Each row of numbers stands for one node and depends on some of the facts below. Use the named rows to name the rest.

Some facts about the nodes:
tebral: sits directly inside; mukin: points at; mogranul: refers to
tebral plevon <- bezan,figeflun,flobo,klokes,nivas,trivogrik
tebral midir <- biplo,gruvu,porer
tebral tuskar <- bise,bovi,letun,rubras,vevem
tebral fludrin <- bivak,brotak,zapla
tebral sili <- brasi,flutros,midir
tebral staskosa <- bribrus,foflos,lisabres,nitresan,sosim,stoga
tebral pige <- broles,butrugok,goplo,lunun,skasten,tabros
tebral pokil <- bronipo,brulu,gebrum,troda
tebral nutre <- bruvas,mimo,nepli,plufor,trabrin
tebral plebri <- bune,danomol,labrir,staskosa,treskos
tebral nafam <- daplan,gestefle,netri,vorir
tebral klostalon <- detrek,drali,flatak,fludrin,kleva,skeklon
tebral nitru <- dilum,goplom,gretrer,gugim,rebek,skelem
tebral skuflestin <- dodror,grogas,klafadrol,tatrus
tebral stulu <- dotekle,keken,lodriklu,rodros,skuflestin,trebretas
tebral drere <- dotis,guvo,klovedel,stiskos
tebral klokes <- drafil
tebral nivas <- draplel,retobal,stimegri,zulel
tebral danomol <- drozom
tebral bronipo <- dupel,matis,pelam,skudren,stedalis
tebral budron <- faki,fatim,ligrestal,neropus,rova,skino
tebral trabrin <- fatra,figren,grobem,klufo,mostok
tebral vesol <- fitubur,grifaflin,mifan,nafam,tritre,vaplozim
tebral dresil <- fulo,tuskar
tebral toluta <- gazol,gisos,kuvor,lekoda,skimur
tebral rova <- klapur,naskan,nedrul,niklum
tebral dotekle <- klofar
tebral brulu <- kosupom,leles
tebral guvo <- mastok,megrel,salur,tranu,zoto
tebral skeklon <- ritrem
tebral flutros <- tidral,vaston
biplo mukin [stulu]
bise mukin [vorir,klovedel]
bribrus mukin [stimegri,grogas]
brulu mukin [sosim,nitru]
bune mukin [vorir]
dresil mukin [skuflestin,dodror,retobal]
drozom mukin [butrugok]
dupel mukin [sili]
faki mukin [mostok,drere,tranu,figren,klapur]
fatim mukin [draplel]
fatra mukin [skudren,midir]
fludrin mukin [rubras,plebri]
flutros mukin [stulu]
fulo mukin [stimegri,lisabres]
gisos mukin [bronipo,drafil]
goplo mukin [tranu,stulu,gretrer]
klafadrol mukin [brasi,bivak,gretrer,zoto]
klufo mukin [skudren,plevon,gugim,bruvas]
lekoda mukin [klostalon]
letun mukin [nitru]
lunun mukin [skimur]
mastok mukin [skimur,tuskar,ligrestal,klostalon]
matis mukin [kleva,brotak]
mifan mukin [drere]
mimo mukin [skudren]
nafam mukin [klovedel,ligrestal]
naskan mukin [stimegri,butrugok]
neropus mukin [tabros,pige,brasi]
nitresan mukin [stimegri,drafil,brotak]
nivas mukin [skeklon]
nutre mukin [nitru]
pelam mukin [brasi,leles,klostalon]
pokil mukin [fitubur,gazol,stimegri,vaston,gretrer]
rebek mukin [dodror,stulu,dotekle]
ritrem mukin [goplom]
skelem mukin [stedalis]
skino mukin [klostalon]
stiskos mukin [ligrestal,sili]
stoga mukin [skasten,grobem]
tidral mukin [porer,zoto]
trabrin mukin [brasi]
tritre mukin [midir,megrel,porer]
trivogrik mukin [skasten,detrek,bovi]
vesol mukin [rodros,bezan]
vevem mukin [brasi,grogas]
{biplo,butrugok,flatak,nepli} mogranul gretrer
{bruvas,detrek,gugim,stedalis} mogranul trebretas
{detrek,zapla} mogranul porer
{dodror} mogranul tatrus
{dotekle,gebrum} mogranul zapla
{drozom,megrel,mimo} mogranul rubras
{drozom,flatak,klufo,kuvor,labrir,lekoda,letun,porer,rubras} mogranul fatra
{fatim,lisabres} mogranul flutros
{fitubur} mogranul mifan
{flatak,rebek} mogranul kosupom
{foflos} mogranul fatim
{guvo} mogranul drozom
{guvo,staskosa} mogranul letun
{guvo} mogranul biplo
{klapur} mogranul butrugok
{klokes} mogranul nedrul
{klostalon,pige} mogranul skuflestin
{klufo,mostok} mogranul trivogrik
{mimo,skasten} mogranul kuvor
{nutre} mogranul pelam
{nutre,rebek} mogranul skelem
{pelam} mogranul foflos
{staskosa} mogranul vevem
{tidral,tritre} mogranul labrir

Some nodes and their rows:
[ -8  -8  -7   6   9  -5  23   6   8  -1  -9   2 -12   1  -4 -16  -8   4
   5   5   9   2 -11  -4  12   2   6 -10  -3] -> naskan
[ -7  -8   3  10  11  -9  17  11   7 -10   0   1  -6  -6   1  -5 -12   4
  10   9   8   2  -5  -1  13   3   2  -6  -5] -> grifaflin
[-21 -13  -2  16   9  -3  36  20  12  -5   2   3  -2 -11   1  -2 -15   1
   5  15   5   3  -8   1   3  17   5 -21  -8] -> bezan
[ -5  -4  -1   9  11 -14  20  11   7  -8   1   3   5  -6  -2  -3 -12   9
   8  12   8   2 -10   4  19   4   4  -5  -7] -> sosim
[ -8 -11   6   7  12  -8  36  14   9  -6  -2   4  -9  -6   9  -7 -23   2
   4   9   9   3 -10   3  17   5   5  -5  -7] -> drafil
[ -7  -5  -4   7  11   1  21   5   9  -3  -8   3  -9   0  -4 -13  -5   5
   7  10   7   2 -11   1   9   6   7 -10  -1] -> gisos
[ -3 -10   0   8  13  -5  33  14   8  -6   2   4  -2  -7   8  -5 -14   3
   7  12   7   3  -9  -2  17   6   3  -8  -7] -> figren
[ -2 -10 -12   8   4   1  24  15   4  -6   5  -4   3   2  -2  -5 -14   7
   4  26   4   1   5   9  10  -7   8 -15   1] -> fatim
[-20  -5  -1   6   2   1   0   6  11 -16   0   2 -17  -7  -8 -15 -12  10
   6  16  10  -2  -4  -3   7  13   9  -6  -8] -> nafam
[ -1 -11   8   6  11   1  18   3   8   2  -5   2 -12   1   0 -13  -5  10
  12   6   5   2  -5  -4   9   5   4  -4   0] -> goplo
[-17  -8   5   4  15  19  52  19   0  15  16   3   2 -11  -1 -20 -16  -6
  -3  14   3  -1  -2   9  30  -2   0   2  -6] -> gretrer
[-10 -11   0   8  11  -6  39  12  12   3  -5   5  -9  -8  11  -8 -19  -1
   4  11   8   3 -10   3  14  10   5 -11  -8] -> brotak
[-20 -16  -8  14  10   1  27  17  12  -6   1   0   4  -8  -6 -13  -6   7
   8  13   9   3  -8 -12   7   8   4 -22  -4] -> mifan
[-4 -5 -1  7  9 -6 18 10  8 -8 -2  1 -2 -5  0 -9 -8  2  6 11 12  3 -7 -1
 17  1  5 -4 -8] -> keken
[ -9  -1   4  11   7  11  22  25  -3   3  17   7 -12  -7   0   4 -11  -3
  11  -2  -2  -5  -3   3  19   9   2   1 -11] -> skasten
[-14  -8   1   0  10  -2  26  10  12  -5   0   3  11 -15  15 -18  -7   2
   2  19  10   2  -2 -14  14  10   7  -6 -10] -> skuflestin
[-21  -9 -11  16   6  -3  24  19  14  -3  -2   3   2  -6  -9  -7 -12   8
   6  14   7   3 -13  -5   8  12   8 -19  -7] -> treskos
[ -8   1  -1  13   8  -1  18  23   3  -5   5   7 -11  -6   2   2 -10   1
  11  -5   2  -1 -11   0  14  12   2  -5 -11] -> gugim

Name these rows:
No name comes twice in this set of rows, the named rows included.
[-17  -6   2   4   0 -13  13  10  13 -14   3   4 -28  -9  13  -3 -35   1
   2   6  12   2  -8   0  21  13   8   1 -14] : klostalon
[-13  -3 -20  11  -1   4  22   7   7   7   1  -4 -17   6 -16 -16 -16   5
   0  25   6  -1  -3  20  14  -8  10  -9   0] : pelam
[-12  -3  -5   4   1   5  21  21  -1   4   7  10  -8  -7  15 -10 -10  -3
  10  -5   1  -6  -5 -16  18  14   4   0 -13] : dotekle
[-14  -7  -7   8   9  19  29  16   2   2  13  -2   3  -3 -16 -15  -5   4
   2  27   0  -2   6  15  11  -3   7 -16  -1] : skelem
[-21   2   3  13   0  18   9  17   0  11   9   4 -31  -4 -18  -7 -10   3
   7  -6   1  -5  -5   8  14   8   3   9  -8] : lekoda
[-36  -3   0  13  14  20  22  26  -2   9  20   0  17 -12 -34 -28   5   2
   7  13   5  -7  -4  -8  14  -2   0  -7  -4] : fatra
[-11  -5 -14  11  12 -18  31  19   7 -11   3   4   3  -8   2  -7 -16  -4
   6  11  11   0 -13   4  18   4   2 -22 -10] : skudren
[-16   0  -9   6  -3  11   9  23  -4   2  10   9 -20  -3   0  -4  -9  -1
  11  -4  -2  -6  -7 -12  13  12   5   1 -12] : guvo
[-21  -7   8   9   8  20  20   8   4  16   7   2 -23  -5 -18 -20  -8   4
   4   1   4  -2  -5   2  16   5   2   6  -3] : vevem
[-11  -8  -5   5   1 -10  18   7  11  -6  -1   6 -21  -5  13  -6 -29   3
   7   6  11   0  -7  -8  16  12   7  -2 -10] : pige

Now the same nodes, written a new way:
Some rows with their names:
[-3 -3  2  0  7 -4  2 -2  1 -1 -1  4  2  4  8  4  1 -2 -1 -3  2  5  3  3
  0  0 -3  1  2  0  0] -> tatrus
[ -5  -1   9   9  -3   0   2  -1   1  -2   2  -2   3  -6  -3 -12  -3  -5
  -4   2  -7   5  -3  -4   9  -9  -6   8  -5   5  -5] -> fulo
[-3  0  3  3  1  2  1  1  7  0 -1  1  3  3  3  2  2 -4  2 -1  3  5  2  3
 -3  0  1  1  0 -4  2] -> flobo
[ 14   0  -3  -9  -6  -5   2   1 -11  -1  -3  -1   2  -2   1   3  -7   7
   3  -6  -3 -13   2 -22  -6   4  18   2   1   9   7] -> zapla
[  4   7 -14  -4 -10   3  -5  -8  -7 -14  -8 -20   1  12  -2   6  -9  12
  -3  -3  -5  -1   4  -2  -2  13  12 -12   1  -7  -3] -> klostalon
[-3  0  3  1  3  0  3  0  4  0  0  1  1  2  4  3  1 -1  1 -2  4  5  3  4
 -1  0 -1  1  1 -3  2] -> drali
[ 11  -1  -2  -6   8   8 -14  12  -7   4  -5   7 -11   0 -22  20   4   7
  -3   1   7  -9  -2  -4  -5   9  12  -1  10  21 -19] -> kuvor
[-3  4  4  2  6  1 -1 -2  3  0 -2 -3 -1  5  6  3  0  2  2  1  5  6  0  6
 -2 -1  2  0  2 -6  4] -> leles
[ -3   2  -2   7  -6   0   7  -4   2  -3   0  -4  -6   2  -5 -11  -5   0
  -1   0  -5   6  -1   2   6   1 -10  -1   1  -3  -4] -> stiskos
[-3  1  2  2  2 -1  1  0  4 -3 -3 -1  2  6  5  1  1 -1  0 -3  3  7  4  3
 -1  2  1 -1  3 -3  1] -> tuskar
[ -4 -18 -11  -1   0 -11   4  13   4  21   0   7   0  17  12   7   8  -6
   3   4  -3 -11   3   4   2  -4 -10   2  14 -10   8] -> stulu
[  8  -1  -7  -7   3  -4  -5   4  -3  -4  -2  -3   2  -2  -4   9   1   3
  -3  -2   1 -13  -1  -5  -6   3   5  -3  -7   5  -2] -> guvo
[-3 -1  4  1  4  1  3  0  4  0  0  1  1  3  4  3  2 -1  0 -2  4  5  2  3
 -1 -1 -1  1  1 -3  2] -> broles
[  5  -1   5   1  -6 -12  13  -5   0   1   8   2   6   2  13  -5 -16   9
   7  -8   5  -1   4 -21  -1   2  14   9  16   8  11] -> trebretas
[-2 -1  4  1  4  2  3 -1  6 -1  0  0  0  3  3  5  1 -2  0 -2  4  4  2  3
 -2 -1 -1  1 -1 -2  3] -> gestefle
[ 13  -1  -2  -5   4   5  -9  10  -8   6  -3   8  -8  -1 -20  15  -2  10
   0  -1   7 -10  -2 -13  -5  10  18   2  16  24 -16] -> porer
[-3  0  4  1  4  1  3  0  4  0 -1  1  1  3  4  3  1 -2  0 -1  3  4  2  3
 -2 -1  0  1  0 -4  3] -> dilum
[ -7   1   3  -1   3  24 -13 -14   0   6  14   2   9   4  15  11  -3   1
   5   5   3  -2  -8  16  -3  -3  11   7   1  -6   3] -> brasi

Rows to name:
No name comes twice in this set of rows, the named rows included.
[ 14   5   0  -5  -5 -14   5   1  -8   0   0  -6   2  -3   7  -4 -12  15
   6  -4   3 -13   0 -27  -6   2  18   4   6   9  15] : stedalis
[  9  -1  -4  -7   4   2  -4   3  -5  -2  -5   1  -4  -1  -6  12   1   3
  -3  -3   0 -10  -1  -5  -6   3   6  -1  -5   6  -2] : megrel
[ -3  -9 -12   0  -6   2   2   5  -5  17  -8   1  -6  11   5  -6  11 -12
   2   8 -18  -7  -1   6   7  -4 -13   0   0 -15   5] : flutros
[  7  -1  -5  -4  -6   2  -4   3 -13  -1  -1  -1  -8  -7 -14  -4  -3   2
  -1   2  -9  -8  -3  -7   5   3   1  -5  -2   8  -5] : mimo
[  7  -1  -2  -6   2  -2  -2   2  -5  -4  -3  -2   2  -2  -1   8   1   2
  -2  -3  -1 -10   1  -8  -5  -1   7  -1  -7   3   4] : fitubur
[-2  5  5  4  7 -5 -1  2  4  0 -6 -2  1  2  8 -4  3  2  1  2  5  7  2  1
 -1 -2  0  1  2 -3  4] : bronipo
[  9   1  -4  -7   5   7 -13  10  -8   6  -6   9  -8  -1 -25  19   6   9
  -6   2   8  -9   0  -5  -5   8  13  -1  10  18 -18] : labrir
[-1 -2  1 -1  7 -5  1 -2  0 -2 -4  3  6  4 11  4  4 -3  0 -2  0  5  4  2
  0  0 -1  0  1  0  0] : skuflestin
[-2 -4  2  1  3  0  4  1  6  3  0  2 -1  5  4  6  1 -2  0 -3  3  1  0  3
 -2 -2 -3  3  0 -4  3] : tranu
[  6  -9 -15  -5 -10  -5   0   7  -8  10   0  -3  -5   0  -4  -3   0   0
   1   5 -12 -20  -4  -6   3  -3  -6  -1   0  -3   4] : rebek
[ 11   4  -3  -7   1  -6  -2   3  -9  -1  -6  -5  -1  -2   3   4  -1   6
   0  -2  -1 -10   0 -14  -5   0  10   0  -3   2   8] : gebrum

Now the same nodes, written a new way:
Known rows:
[-1  2  0 -7  3 -3  2  1 -6  4 -3  5  7 -3  0  1  1 -1  4  6 -2 -2 -2 -3
  2 -3  1  1 -3 -3 -4 -2 -1 -1  0 -1  0  0 -2  3 -4  0  4  4  1  4  1] -> brotak
[ -2  -1  -1  -7 -10   1  -4   4   2   3   0  -3   1  -2  12   3  -2   1
   4  -8  -8   4  -1  -2   8   2   1   7   7   6  -4  -6   0   8   9  -9
  -3   2  14  -8   3  -1   7   3  -3 -11 -14] -> matis
[-2  2 -1 -5  3 -4  4 -1 -5  3 -3  4  4 -2 -2  1  0 -2  6  4 -1 -3 -5  0
  0 -2  2  0 -4 -3 -1  0 -3 -2 -2 -1  3  0 -2  1 -3 -3  4  3 -1  4  2] -> dotis
[  3 -12  -1  22   2  -4  -2   1  12   1   2   6   4  -1   2  -3 -10   6
  -6 -14   6  13   1  -3   0   8  -5   9  12   6  -1   1   2   5 -14   6
  -9   7  -1   3   6  -2 -12 -11  -3 -14   6] -> trivogrik
[  8  -4   6   9   0   7   2   3  10 -10  12 -15 -17   5   5  -1   4   5
 -22  -9   7  -2   5   6   5  -4  -3  -1  21   3   9   3   3   5   3  -5
 -16   8   4  14   1  12  -8 -14   8   0  -5] -> klufo
[ -2   2  -1 -11  -5  -5   3   7  -7   5  -2   9  -1  -5   1   1   2   3
   4  -2  -4  -7   0   2  11  -4   2   3   2  -3  -2  -5  -7   1   3  -6
   6   5   9  -4  -1  -8   0   4  -1  -1  -8] -> skudren
[ 2  2  0 -7  2 -4  3 -3 -7  2 -5  3  5  1  0  5 -1 -4  6  2  2 -2 -5 -3
  2 -4  2  1 -7 -2 -1  3  0 -2  1  0  4 -4 -1  0 -4 -2  0  3  2  4  2] -> keken
[  3   5   2 -15   2  -3   5  -6  -9  -1  -4  -5  -4   3  -1   8   2  -6
   9   1   4  -5  -6  -1   0  -6   5  -1  -9  -2   3   6  -1  -3   8  -3
   3  -9  -2   0  -7   2   3   3   5   5  -4] -> dodror
[  5  -1  -2  -4   3  -6   5  -7  -7   4 -12   9  11   2   3   8  -6  -5
   7   0   2   0  -4  -8   3  -2   2   2 -10   0  -1   6   0   0  -2   2
   7  -3  -2  -3  -3  -4  -3   2   1   2   7] -> tatrus
[-6  1 -2 -4  5 -3  3  1 -4  5  0  7  5 -4 -6 -3  2  0  7  5 -2 -1 -7  2
 -3 -1  2 -1 -2 -3 -2 -3 -2 -2 -5 -1  2 -1 -3  1 -3 -3  6  4 -3  3  3] -> bezan
[  1   1  -1   6  -4   6  -4   3   3   3   2  -5  -1   7   8   9 -11  -2
   9  -8  -7   6  -1  -4  -4   3   2  -2   6   5  -6  -2   3   1   9  -9
  -3   2   2  -3   3   6   9   6  -4  -7  -3] -> bune
[-2  9  0 -3  1 -1 -3  2 -3  4 -3  7 -3  4 -2  1 -1  0  6  2 -5 -5  6 -3
 -4 -4  1 -3 -7 -5 -4 -5  0 -2  1  7  6  1 -2  1  2  1  5  6  1  4  8] -> plebri
[  8  -8   7  15   1  -7  -3   5   5  -2   0  12  -8   0  -9   5  -2   6
  -7  -4  12   0  10   0   3   0  -8   2   4  -7  -1   2  -5  -5 -14   6
   1  10  -5  17   3  -2 -20 -12   3   2   8] -> labrir
[-9 10 -2 -9  4 -2  1  2 -4  6  3  1 -5 -3 -6 -7 10  0  6  5 -6 -4 -4  5
 -6 -5  4 -1 -5 -4  2 -5  2  0  0  7  1 -5 -1  0 -3  3 11  7  1  5  3] -> klokes
[-2  3 -1 -5  4 -3  5  0 -6  3 -2  4  5 -3 -2  1  1 -2  5  5 -1 -3 -5 -1
  1 -2  2  0 -4 -3 -2  0 -2 -2 -2 -2  3  0 -2  1 -3 -2  4  2 -2  5  2] -> vaplozim
[  7 -13   6  25  -7   4  -9 -10  24  -2  -2 -16   3  -3   3   3  -3  -8
 -14  -1  10  17  -4 -13   3  10  -6  14  -1   1  -1   1   1   6 -26   4
  -6  -6  10   2  12   2   4 -20  -5 -10  10] -> vevem
[ -5  -7  -5  -1 -17  19 -10  -2   6  -6   8  -9  18  -2  -5  -7  -9  -1
 -13   2  -4  11   9   7  -4  13  -1  -9  -3  13   6   6   2  -2  23  -9
   2  -1 -10 -21  -3  -1  -9   9  -4 -12 -16] -> fatim
[  2   9   4  -1  -1   2  -2   6  -2   2   0   7  -3   7  -5  10 -10   0
  10   5  -2  -1   2  -2  -2  -2   2  -6  -3  -8  -8  -6  -3  -8  -4  -7
   8   4  -4   5   2  -4   4   8  -3   2   7] -> sosim

Which node is each row?
No name comes twice in this set of rows, the named rows included.
[  5  -1   2   4  -7   7  -5 -15  10  -4  -6 -25   3   4  11  11  -3 -15
   2   3   2  12 -10 -14  -1   8   2   6 -10   6   0   5   5   4  -6  -5
  -2 -18  10 -11   7   3  13  -6  -5  -6   1] : klafadrol
[  2   3   1   8  -7   7  -7   4   5   1   1  -6  -4   9   5  14 -13  -2
  11  -6  -6   7   2  -6  -6   3   0  -3   5   3  -9  -4   2  -2   6 -10
  -2   3   2  -1   5   6  10   6  -6  -7   0] : stoga
[ -4   4  -3  -9  -1   0  -3 -17   4 -11   0 -16  -6   9  11  -9 -13  -1
  15 -10   3  -3  -4  -1  -7  12   3   5   1   7  -6   1  -3   2   4  -9
  -8  -4  -4 -10   1   6   9  -4  -6 -19 -15] : goplo
[ 0  3 -1 -5  5  0  7 -2 -5  0 -3  4  6  2  2 -3 -1 -1  0  6 -3 -9 -2  0
  4 -3  2 -2 -1 -5 -3 -1 -3  0 -2 -3  3  4 -1  2 -3 -1  7  0  0  7  4] : plufor
[  6  -1   6   2   6   0   7   1   1  -8   3   0  -8   2  -1  -5   7   3
 -16   4   7 -12   5   4   7  -7  -3  -3   9  -7   4   1  -5   0  -5  -1
  -5   9  -2  15  -3   4  -5 -13   7  11   3] : mostok
[  2 -13  -9  28  -5   3   9   2   1  10  -1 -14  -2  -1   5  10   3  -9
  -1 -13  -9   0 -15  -3  -6   6   4  -7   5  15   6   5   3   5  10  -3
   8   3   7 -11   3   7  16   0 -11   4   1] : skino
[ -1  -2  -4  -2 -10   0   0   5   0   5   1  -4  -3  -1  11   4  -4   2
   4 -12  -9   2  -3   0   8   2   3   4   9   8  -1  -4  -1   7  11  -9
  -1   4  14 -11   3  -1   6   4  -3 -10 -13] : dupel
[ -4   1   3  -7 -16  16 -13   7  -2  -7   6  -1   7  -1 -17   2  -2  -1
  -3  14  -2   0  20   9  -5   3  -4 -14 -10  -2  -4   0  -4 -15  22  -8
   8   4 -13  -2  -5   0  -6  14  -2   4 -11] : lisabres
[  4   1   3  -9   0  -2   0  -6  -5   2  -9  -2   7  -1   2  10   2  -8
   4   8   3   3  -4  -8   3  -3  -1   4 -12  -2  -2   5   1  -2  -1   1
   2 -10   2   1  -2  -1   2   2   3   5   3] : grogas
[ 11   3  10   8  -1   7   5   6  22  -2  16   3  -6  13  -1   7 -22   8
 -19 -15  13  23  -5   3   9  -3   9   6  17   1  15  -1   6   5 -23  -5
  -8   1   4   1  10 -10 -22 -12   7 -24  13] : letun
[ -9  -1  -1 -10   3  -4  -9   6  -6   9  -2   9  18 -14  -2  -4   8   2
   6  12  -6  10   0  -3  -1  -3  -5   7   1  -3 -13  -7   3   1  -1   1
 -15  -2  -2  12  -7   4   6   8   2   2  -2] : stimegri
[ -8   3  -6   2   1   2  -3   0   5   5   4  -5   0   1   5  -7  -2   1
   5  -6  -9   8  -5  -1 -10   3   4   2   3   6   0  -6   8   8   1   4
  -7  -5   2  -9   3   5  11   6  -3  -9   1] : nivas
[  0  -5  -6   8  -3   1   4   3  -1   7   1  -5   1   3   8   7  -6  -2
   4 -12  -8   5  -8  -2  -4   2   4  -3   9  11   1   3   5   5  12  -5
  -3   2   3  -7  -1   7   7   4  -4  -5  -4] : stiskos

